Each row has a class, written after it.
[ 16 -30 -13   6  -6  24   8 -22   5 -13   1   1 -14 -25   9  27 -14 -26
 -21   0 -19 -32 -35 -45  34   1   3  43 -32   6 -67   0   7 -48   8  14
  21  14   8   0 -20 -19]
q246
[ 21  12 -13 -20  14  -2  -6  -4 -37 -26 -14  -5  24  48  -6   2   5   6
  18 -16  43  -1   8  -2  -3   9 -44 -62  32  -8  42 -37  10 -44  18   3
 -24   4   7  -7  21  -1]
q865
[  1 -18   3 -15  19  25   4  11  -7  -1 -30 -13 -19 -18 -21 -42  -6 -16
 -12  -2  -4 -19   7  -8  -1   2  -4  32 -12  -7  20 -26 -16  15 -28 -10
  17  47 -12  23  -4  -5]
q626
[-54  -6  -5  40  -4  35 -25   7  19 -16  49   2 -22 -89 -19 -13 -29   2
 -41  40 -22 -17  36  44 -16  -4 -50 -20   9   9  19   0 -25 -14 -22 -15
  29  -9 -41  23 -17   2]
q928
[-43   8   5 -15 -13 -12  -6 -17   0  21 -11  -9 -30 -49   7  18   8  -6
  -8  16   9 -14  11   5  -2  11  14   6  33  18  39 -43  17  12   4  -8
   6 -23  21  10   8  14]
q246
[-25  17 -15  -5  -7 -13 -24   4 -17  13  11  26   5   6 -32  35 -65  12
 -18  22   7 -11  52 -12  46 -52   0  51 -32  20  14  13 -33  51  -5  28
 -12  -3   8   0 102   7]
q686
[-17   7 -39  38 -13 -20 -36  22  74  12  86 -18 -72   0   8 -32 -41  18
   0  29   2  -9  -6  32  69 -28 -17   2  42  16  -8   8 -13  39 -14 -40
  40  10 -11  44   8   4]
q539
[-35  15  20  10   8  -9  -6 -29 -42  32 -54 -19  -7  11 -29  38  73 -22
 -11  26  24 -28  13  25  -8  11 -19  24  22  12  22  -5   6 -22 -26  18
   2  16   8 -10  16  32]
q686
[-20 -37 -47 -36   1  33 -19   6  52 -12  10  34 -19 -38   1   4 -25  16
 -16   7 -21  38  52   4 -12   1  17  32  -5   6  34 -20  -7  41 -13   1
 -12 -16   6  16  65  11]
q117
[  7 -21   3  30   0  10   5 -24  -4  -8  39 -23 -29   4   0  22   2   7
  12  23   2  -7  -1 -24 -17 -12 -25  11  15 -12  22  19  22   5  -8  19
   7  10   7   2  23   9]
q764
[ 37 -13  13 -19  18 -17   8   7   7 -33  27  33  -1  12  12 -16 -70  13
  -9 -10 -17  -9 -22 -36  33 -18  17  19 -51 -24 -34  50  24  19  12 -13
  24  24 -16 -11 -29 -19]
q288
[ -3  20  -4  21 -12 -40 -23  15 -18  -4  76 -13  27  56   8   5 -36  17
  79 -27  11   9 -10 -39  -7   1 -34 -30  19 -33  31 -19  21  -5 -29  26
  27   2   6   2 -25   8]
q764
[-27 -19  25  14   2 -19   9 -14 -46   2  38 -13  12   5 -28  40  90   5
   3  26  25 -16 -60  15 -18  30 -43 -29  33  -3  38   8 -24 -59  -1  -1
 -13   7  -7  11   9  15]
q539
[ 27  -2   5  16   7   2   1  -6  29   1  -6 -18 -36 -21  23 -49  -8  -4
  18  -4  -6 -15 -40 -32  30 -26  -2  21   2 -27  -7  36 -23   0 -15  -4
   6   7  -7   6  10  15]
q795
[ 20 -11 -14   8  10 -12 -24  -9  17   1 -28   9 -19 -54  20 -17 -26 -31
   3   5  -3  -5  36 -40 -20  -2  17  -3 -35 -24 -21  -7   1 -26 -30  13
   2  22 -20 -10 -13   7]
q288
[-26 -30 -31 -38 -26 -17 -24  22 -38  49  17  14  25  -9   2   8  56   6
  40  35 -21 -12   5  -8 -25 -29  21  36 -15  24  42   0 -29 -19  13   2
   0 -28  56   5  11 -11]
q246
[ 41  41  23   9  -2  -3 -19  18  -6  55 -62   0 -11 -25 -12  -6 -23   9
  -3  32 -10  -8   5  25  -5   1  34  31 -34  10  -8  27 -26  52 -28 -14
  17  10  -2 -17 -31  -6]
q288
[-25 -18   9 -30   7  14  -1  27   7  -4  -3  47  10 -36 -18 -48   4  23
 -26 -25 -22   1 -10  19 -17  -5   3  40 -51  17  26 -23  -5 -23 -14 -56
  65  18 -38  18 -44  -8]
q928
[ 15  -6  -9  13  11  19  -7  24 -10  17 -19 -17 -13  -8 -13   6  17 -14
 -18  10  28  -2 -37   1 -20 -14 -35   1 -40 -24 -12  28 -12 -42  -2  35
   6  18   1   4 -14 -12]
q626
[-48   5  21   5  -6  -4  -3   6 -28  13  15 -15  14  -8 -43  21  46  18
 -10 -19  15 -26 -12   7 -27   7 -33  -2  -3 -10 -12  -2 -28 -32  -1  -8
   3 -29  22   2 -14 -19]
q117
[ 11 -38 -23 -17  -4  16  24 -23  -3 -40 -14   9 -12  11 -20   2   2  22
  34 -32   2 -11  33 -53  16 -22 -14 -14  23  -4  21 -16  24  16  11  -4
 -14  -8  55  10  38  25]
q475
[-19  35   1  14 -21 -33 -61   7  -5  24  47   7  27 -32  37  45 -40 -23
  29  25  -2  29  22  -5 -19  -5   6 -24 -12 -20  24  43  -7 -17  28  39
  26 -25  -5 -14 -42  -6]
q764
[ 18 -10   3  25 -38 -30 -23 -20  52  22  -2 -43 -25  16  41  13   0  25
  -3 -31  30   6 -19  21   9  -3 -20 -15  -3 -17 -23  38   6  21  16 -18
 -20 -25  17  20 -28 -21]
q246
[ 27  41   7   1  16   2  21  37 -21   5  -3  21  39  35  -2  52 113  29
 -48  71  21  -1 -40  18   3  19 -21 -24  -5 -30 -16   9  12 -56   5   2
 -46 -19  14 -39 -44 -18]
q865
[-15  13  22 -30  -3   7 -36 -13 -26   7 -30   1  -5 -43  -5  24 -12 -24
  -2  34  18 -12  41  16 -21   9  -3  10  -6  -4  50  -5  -4 -14   4  13
  12   2   5  -3 -14 -10]
q626
[ 15  -4  11  -8  11 -10  -9   4  10 -13  19 -54 -44  28  10   5  12  43
 -16 -51  13   5 -21 -12  12  10 -21 -16  66 -51  -6 -38   6  41 -11 -38
 -36  28 -21  -7  15  -2]
q246
[ 45  17  31 -11 -28 -27 -21  -6 -25   1   0  21  10  50 -22  55 -38  26
   0 -36  31  10  34   2  -8  -1   5   9  13   9  31 -50  13  37 -15  -7
  -5 -17  23  -4 -13   6]
q865
[ 29 -20 -25  14 -23  11  43 -22  29  -7  -1  -3 -54  23   1  26 -22  15
  15 -51 -14 -36  -5 -23  35  -9 -29 -14   1  -5   9 -55  17   7 -14   6
 -15  -1   3  -7  23  14]
q795
[ -1 -54 -45 -13  20  16 -18  -5  20 -23 -10 -17 -46  -5 -11  -7 -18 -28
 -37  24  -7 -18  59 -10  -6 -33  21   3  10   5  24  23 -15  11  19  17
 -13  39  24  11  26  -1]
q686
[ 17 -10  -2   9   1 -23   4   1  33 -18  33  -2 -12 -33  29 -41 -36 -13
  22  38 -27  -1  -7 -21  -6  -3  16  -3 -24  -5 -35  17 -13   7  10  -1
 -36 -11  -3   4   6  -2]
q475
[ -3 -18  22  29  10 -16  15  13 -41 -16  39   3  -8  36 -50  11  28 -16
 -56  26  24 -34 -65  18  43 -34   0   9  -9   0   9  22  12  12 -10 -15
   9  22  17  -5  31  -6]
q288
[-34  40  -5  57  14  -6  19  16  72  -1  10 -45 -40 -15  -6 -51  17  45
  -2  11  -9   7  44   7   3  16  12   8  18   7 -43 -27   4  32 -25 -40
   8  19 -23  21 -20  13]
q475
[ -7  16 -27  17 -11  29 -37  19  24  24  -8 -67 -27  18   6 -28   0  36
  28   5  24  -6   3  32   9  -8 -36  19  16   0 -15   8   4  13  -7 -28
  36  15   1   5  -1 -33]
q626
[  1  12   0  10  -3 -34 -19  21  12  -5  37 -30   5  36   6 -11 -50  35
   6 -10  27  11 -47 -24  -4  -2   3 -11  33  -7   0  46   0 -10   1   6
  13  -9  26   5  -2 -22]
q865
[ 71 -30   8   8   5  17  14  -6  -5 -23  16  31 -39   0 -21  19 -23  -3
 -18   1   0   3 -17  -4   0 -10  27  35 -25  -4 -53 -32  14   5 -18  -5
 -14  26 -10 -18   6  -5]
q288
[-41 -17  16  17  13   7   0 -14  21 -15  -8 -37  10 -30  -2 -12  35 -24
  -9 -29   5 -21  10  -7 -53  14 -45 -30 -33 -27  -1  19 -24 -49  10   3
 -17  -6 -17  -1  -2  -6]
q117
[ 36 -39  10 -27  -7 -15  17  -4  -5 -10  17  -3 -12  25  -6  48  17  -1
   3  -4 -15  -9 -48 -32  -4  14  19  17 -12 -36 -26  23  -5 -13  20  -2
 -16  13  31  -9 -46   0]
q246
[ 42  22  -7  13  14  10  22  14 -33   7 -12 -11  66   8  10   2  17   9
 -20  17   2  -3 -88 -46  18   8  11  -3 -28  15 -34   4   6 -16   3   6
  21   3  -2 -24 -11 -17]
q865
[ 29 -10  19  -9 -12 -14  -2 -23 -26 -21  21  13 -12  -2 -11  32 -31   4
  14  18   9 -18 -11  -3   6   9 -25 -23 -24 -29  35 -13   2   2  -7  16
 -18   0   9   0 -13  16]
q928
[ 18 -31   0   4  12 -22 -18 -29 -23 -39  36  -1  41 -42 -14 -21 -47 -27
 -22 -14  15  21 -55 -45 -10 -14  16 -23 -16 -21  -2   9 -13 -39 -16  -8
  32  27 -11   4   7   1]
q626
[ 51 -25  14   0  13 -26   2   0  -3 -19 -12  -7 -40  23 -14  -2   6  -7
  -1  11  12 -17   2 -49   4 -24 -14  -6  18 -18  10  17  10 -13 -11   0
 -16   1  15  -6  -8  28]
q928
[ 26  -7   4 -28  -1  -4  19   3 -18 -19   6  33  10  10 -15  26   3  20
   5   6 -15   8 -27 -15   3   1  19  -2   6 -12  21  30 -37  -1  30  24
 -37 -20  53  -8   7   5]
q764
[-12  24  17 -16  17  -9  39   4   4 -17  17  14  12  18  16 -25  17  27
   8   7 -19 -25 -42  -9  18  15 -23   5  20 -11  18   3   5   3 -19  13
 -28 -16  16  -2  16  19]
q865
[-35  23  -6  13   3  16 -21 -12   5  34 -23 -18   6 -29   4 -18 102   4
 -29   4  27   6   9  19   2 -33  -2  43  17  18 -13 -32  -5 -17 -24 -21
  -5 -20   2   7  56 -10]
q246
[ 20   2  20 -27  16 -19  -7  16 -11   5 -30  20 -15  15 -28  27  37   3
  -9  35  31   6  57 -19 -23  -6  28  33  12  -7   8 -11 -11  -1  -7   8
 -39   7  12  -3  -8   9]
q686
[ 53 -14 -30  -1  -4   9 -14  18   5 -17  21   2   4  31   8   5 -52  31
  -2 -22  -7  26   5 -34 -17 -10  12  17 -14  -4  -6 -54  19  24 -34  14
   1   0 -14 -13   4  -3]
q795
[  9  40   9  14  -2 -14 -21 -16   1  45 -22 -32  -2 -18  11  26  12 -17
   6  27  16   9 -14   6 -40   9 -12 -10  -2  -4   0  35  19  -1   2   5
  43 -20  -9  -8 -45  12]
q764
[ 68  -6  -3 -36  11   1  22  20   3  -2 -14  28 -30  22 -19  10 -30   4
  13 -21  33 -11  17 -52   4 -36 -21  -4 -19 -42 -27 -27  30  36  -8 -15
 -12   5   3  -5 -27   9]
q686
[-18  12  -1 -22  26 -20  -3  30  15  24 -20  11  -6 -35  14 -50  -5  -1
   1  18   3   6  29 -18 -14 -26  -9  24 -18 -12 -10  10 -37  22  -4 -10
 -41  -4 -43   1  57  18]
q686
[ 46 -55 -27  -7 -35  13 -16 -31   9  19 -44  26   3   7  12  19  -2   0
  18 -16 -11  26  22 -14  35 -28  22  54   0  40  27  13   1  16 -12  -8
   5   4  23   4  59   1]
q626
[ 34  10   7  19 -20  15  14   9   5  17   6 -25  -2  55   3  43  14  44
  21 -30   6  -6 -33  -7  14  16 -10  25 -22  12 -31 -28  23  17   4 -12
  15  14   1 -21 -18 -22]
q539
[-14 -28 -27   1   2  -2  40  24  58  17  40  37 -20 -43  -3  -5 -35  18
   4 -21 -20   5  -5 -47 -22 -36 -23   7 -16  -6   3   8  -6  23 -43  14
 -10 -15 -35  18  50  23]
q686
[ -7 -22  -4  24 -11 -27   2   7  17 -24  15   1  26  26  -4 -28  19  16
  27 -14   0  -4 -15  18 -18   2  -9 -13  12  35  17   7  -7 -10 -19  -5
 -12 -31  16   1  28  18]
q288
[-17  -7   3   2 -15  13  -7 -28  -8 -23  -1  10 -11 -35 -22  23 -49 -19
   2  21  -2 -14  42  -2  -3   4  11   4  -9  33  39 -34  11  -7   4  12
  20 -11  14  -2  12  12]
q928
[-30  13   9  -2   4  17  31  20   1  10  -7  13  17 -52 -27 -13  14  14
  -1  32 -18 -15  26   6 -44   9 -11  -2 -34  16  24 -33 -19  13  -2 -43
   6 -12  -3 -13   4  26]
q539
[-17 -32 -29  55 -28  -6 -29   9 -23  21  26  12  -8 -11  -8  32 -15  19
  13  -7   7  31  14 -12  -8 -29 -46   0  31  21  46  -5  15  -8 -12  -6
  39 -10  -6  -1  54  42]
q764
[ -4   6 -13  11 -15   9 -11 -24 -10 -21  -8 -24  -4  24  -9  34 -49  30
  12 -39   1 -13  26   1  -8  17 -16 -26 -21  -9  45 -60  27  34 -24  38
 -10  24  28  -3  18  -3]
q475
[ 29  -8  40  -8  12  -4  56   0 -10   8 -32  26 -32 -15 -18  -7   5  15
 -20  11   0  -9 -28 -23   0  -4  21  39  14 -11 -31  -4  -8  35 -23   2
 -66  -7  24 -12  30  15]
q686
[ 35  -8   3   0  27  25  32  15  -7 -31  41  -6   9 -14 -15   4 -28 -13
  13  12 -25   2 -27 -54 -32  14  11 -30 -21 -38  -4 -23  -4 -20 -22  33
 -20  32 -24 -22 -21 -14]
q928
[  7  35 -12  11  -2  -8  -2  -4  -7  22   1 -25  16  41  15  22   3  -9
  19  23  -1   5  -3  30 -20  20  -3 -39  19   6  12  16  10 -16   9  36
 -15 -10  24 -15 -25  -9]
q865
[ 28  36  16 -17  -4 -42 -18   5 -18  13   2  -4   5  55  15 -13 -19   7
  34 -44  28  23   0   2  26  30  49   8   4 -30 -62 -50  23  43 -14   5
  -8  13   2   8 -65 -30]
q288
[  4 -13  -4  13   5  -8  -2   0  11 -24  21  13  -4  23   5 -19   0 -14
  25   5  -6  -1  14  -1   7   4  30  12   4   7  -8  -1   9 -18 -17  29
  -9  14  16   4  -7 -11]
q288
[ 58  10 -18   1 -15 -17  -6   1 -26  13   0 -10 -11  53   5   8 -74   8
  25  12   6 -12 -20 -30  54  -4  20  18 -33   1  14 -46  13  43 -13   9
   7  25   1  -7  14  -9]
q795
[ -7 -20 -15 -14 -26 -43 -32  42  14  -3  21  11  10  50 -11  18  22  29
  37 -66  14   1  15 -10  29 -19  -1 -16  13 -14  49   0 -17  21   3 -29
  12   2  11   1   3  11]
q288
[ 33 -23 -51  22 -18 -22 -35 -17  16  14  16 -13 -11  37  34  -8  -7  34
  46 -27   6  48  -1 -23  20 -10   3  -2  18 -13  -7  17  16  -3   3  -8
  29  21  15   9  -3  11]
q764
[ 45 -24  19   9 -24 -15  29 -30  24 -21  25   3  -8  14  -3  -5 -81 -12
  11 -36 -32 -23 -31 -37  29   7  12  23 -23  17 -55 -15   3  27 -25  -7
   0 -11  -9   6 -15 -13]
q928
[  9  -4 -16 -16  -2  11   6  10  11   6  43 -28 -27  33  11  20 -69   9
  34  34 -27  -1  40 -28  -9   2  11  23   6  -7  25   4  29  61   0  14
   7   5 -22  -9   9 -13]
q795
[ 47 -45 -17  -2   8  -1   0 -22 -29 -38  21   2   8   4  16  -5  27   7
 -26 -34 -11 -20 -34 -53   3 -27   5 -21  -3 -35 -20 -35   9 -39 -19  25
 -38  14  57  -8 -21 -20]
q246
[ -2  -6   8  33  -4  25  10 -16  19 -19  10 -12 -37 -16  18  -7   3  17
 -29 -35  17 -24  -8   5  14  -5 -35  -7   3 -13   5 -62  24  -3 -26  16
 -23  12   5  20   2 -16]
q246
[ 24  22  -4 -18  -1 -17  10  -7 -15  -6   2  18  27  53  -2  36  25  -3
  18  24   4  26 -11   0   2  30   9 -20  30 -20 -12   3  11 -14   3  29
 -43 -31  40 -17 -16  -2]
q764
[ 16 -21  -7  -5 -10   1  10  -3  -1  -2   6   6 -53   7 -26  16  -3  64
  24 -46  16  -1  67 -44 -16 -38 -27  26  23   7  38 -50   9  43   2 -29
  10  -7   9  14  43  35]
q764
[ -1   6  28 -10  -2 -13  48  15 -38 -13  14   6  -3  51 -43  49  -9  43
  18   3  14 -41 -54 -32  27  19 -18  10   2 -24   0  -5  18  12  -9  13
  -6  12  40 -18 -17  12]
q686
[ 54  -2  21 -29 -12 -14   2  -3   6 -24 -18   2   3  54  12   0 -29   6
  46 -32  -2 -13  24 -18  21  13  -9  -2  20 -10  19 -33  -6  21 -13   7
 -55  -5  14 -11   0 -16]
q626
[  10   14  -45    6   35    0   -5   16   11  -17   40  -48   -9    5
  -18  -56 -114   -2   -1    2   -5   20   -1  -29  -51  -29   14   -5
  -39   -7  -30  -26   23   33  -29   23   39   26    2  -10   23    9]
q626
[ 18 -11   6 -13  18 -28 -14 -35 -39  -7 -27  11  10  -2 -17  11  42 -19
 -32  72  39  19   4 -17 -22 -32  48   0  22  21  65  50  11 -53  17  14
  -4 -23  42  -8  31  10]
q795
[  0  37 -12 -45  11  13 -23  14 -32  32 -34 -16  18  31 -22  39  17  28
 -23  26 -11 -28  13  41   5  14   5  23 -36  -2   3   5 -43  41   5  20
  -5  30   0  -7 -25 -27]
q686
[ 15  -9   7 -23  13 -22 -15   8  13 -26  21 -24 -23  34  19  27 -57 -31
  -3  40 -10  -5   2   1   7  22  22  14  11 -13   3  20   2  53  18  34
 -37  20 -10 -16  12  15]
q686
[ 34  30  33 -18 -18 -36 -30  27 -38  53 -20 -17  -5  27 -14  37  70  -4
  25  40  35 -14  12  41 -12 -20 -30  -5   8   0  40  -8 -19  30  28 -52
 -17 -29   6 -13 -21  28]
q246
[ 25  24   1  19 -18   1   2   2  30   3   6  -6 -21  23   7  29 -21  -6
 -15  28   6 -13  29  21  17  -4  -5  18 -24   4 -27 -19  20  32  12 -19
  -8 -12  10 -17  -8   5]
q865
[ 29 -13 -14 -19   8  34  33 -16  -2 -12   5  35 -16 -19 -21  39  29  -4
 -35  -7   9  -8 -11 -18  10 -20   9   7 -28  11 -37 -28   1 -31  30   6
  -9  -3  13  -3  11 -18]
q539
[-17  -3  19  10 -14  32 -11  14  43 -22  10  39 -38 -62  16  -4 -35  -7
 -21  26 -22 -35  74   1  31 -26  10  75 -30  11 -42 -11  -5  27  -3 -16
 -16 -20 -14 -14  32 -27]
q288
[-17   5   3  -6  -9  -8  19  25  34  -3   8 -16   8  22  -1 -20  39  25
  29 -22 -10  -5   1  19  -6  12 -23  -5  -5 -21 -20  11 -18  -9  14 -34
 -10 -10   6  -5 -39  -4]
q626
[ 22   8 -32   4   1  -3  39   6  38 -16  15 -49 -30  78  46 -25   6  51
  50  -8  -1 -14   9 -22  39  23 -16  -1  28  -3 -31 -44  29  42  21  -2
 -52   2  14  -2  30   1]
q865
[ 47  -9  -7  15   7  -3 -32  -6  15   5   0 -28 -40   4  -9   1 -14 -18
 -31   6  30  14  -8  -1 -14 -19   8  22   2   8  -8 -11   5   4 -16 -18
  39  14 -46  14  -6  11]
q795
[ -4 -21  16  23 -11  -6 -22  25   7  -3  30 -23  -8  49  -6   1   3  18
  -6   6  -2   3  -6  50   5  15 -18  16  23  34  15  20  -2  32  18 -24
   5 -13   0  13 -14 -12]
q117
